Bul: [74 70 27 50 71]
gel: [ 18 -51 118   9  64]
Podin: [ 60  70  27 -13   4]
Meb: [ 31 -61  -7 -39  26]
dabad: [-61  -7  31  -5 -91]
lupam: [ 31 -61  -7 -39  44]
then: [74 70]
[27]
tags:
[-5] -> J_64
[-91] -> J_793
[9] -> J_136
join dabad 3: 
J_64
q: [ 31 -61  -7 -39  44]
lupam
q: [ 60  70  27 -13   4]
Podin
q: [ 31 -61  -7 -39  26]
Meb
then: [-7 31]
[-5]

Fibot: [ -2  40 -50 -26 -44  36 -68 -69 -27 -56 -50 -25  22 -69   7 -25   4 -40
   2 -33 -42  33  24  11  50 -22 -29 -41  28  44  33  68  -6  42  37   2
 -55]
Bul: [ 24  -6  43 -28   0  70 -13   7   0  11   4   9 -16   3 -16  -1  28 -18
  -1  16  -3  -3  21 -46   7 -14   2  -8  -9   8  24  30  -3  -4   9   5
  60]
Podin: [  0 -38   0 -55  -9  -7  33  -7 -47   1 -82  -8 -58  -3  14   8  -7  -4
 -13  30 -22  -1 -15  15 -20  31  18 -30  -1  31 -76  11 -51  -7  38 -24
  12]
lupam: [ 0 -1  0  0  0  1 -2 -1  0  1  0  0  0  0  0 -1 -1  1 -1  0  1 -1 -1  0
  0 -1  0  0 -1 -1  0  1  0 -1  1  1  0]
zesu: [ -2 -42  17  19 -21 -25   4  41  -8  -6 -17 -57 -58  36  12  13  15  42
  36  13 -77 -22  31  31 -32 -24 -31  10  17 -32  -4  30  74  -5  53  13
  15]
dabad: [-21 -28  -3  78  56 121  23 -35  -3  28  16  34 -23  42  17 -52 -71  24
  45 -11 -51 -36  75 -42  -3  13  -3 -59  59  97  37   2 -31 -28 -10 -17
  76]
gel: [ 0  1  0  0  1 -1  0 -1 -1  0  1 -1 -1  0  0  0  0 -1 -1  0  0  0  0  1
 -1  0  0  0  0  0  1  1  0 -1  0 -1  1]
Meb: [ -50  -46   20  -18  -10 -104  -59  -42  -20  -23   -3   19   31   64
   96   -9  -62   -5   50   14   -1   10   33    7   89   68   47   -4
  -50   -2   19  -11   37  -12  -23  -33   -9]
tasi: [-41 -22   1 -48 -14  -5  34  39  34 -32   1  13 -25 -25  11   3 -56 -66
   3 -33  -4  30 -40  23 -11 -55 -44 -73  -9   7  14 -18  30  59 -63 -45
  50]
Muli: [ 0  0 -1  0  0 -1 -1 -1  1  1  0  0  0  0  1  0  0 -1  0  0  0 -1  0  0
  0  0  1  1  0  0  0  1 -1 -1 -1  1  0]
Vepap: [ 27  17   1  42 -71  -8  -9  35  16  13  -6 -49 -28  15  28 -44 -12  22
   2   8 -77 -12  67  48  18 -32 -29  15  26 -40  40  64  80  29  62  36
 -12]
nazu: [  47   49   32  -11  -40   10    6   57 -116   18   15   16   -3  -49
    7   -8   69  -30   16  -25   23   27   13  -24   -9   55  -65   49
  -73   35   69  -37   21   14   67  -72   90]
Table of tags by key:
[98] -> J_311
[-2] -> J_444
[8] -> J_258
[31] -> J_410
[35] -> J_613
[97] -> J_714
[30] -> J_491
[-1] -> J_464
join lupam 29: 
J_464
q: [ -50  -46   20  -18  -10 -104  -59  -42  -20  -23   -3   19   31   64
   96   -9  -62   -5   50   14   -1   10   33    7   89   68   47   -4
  -50   -2   19  -11   37  -12  -23  -33   -9]
Meb

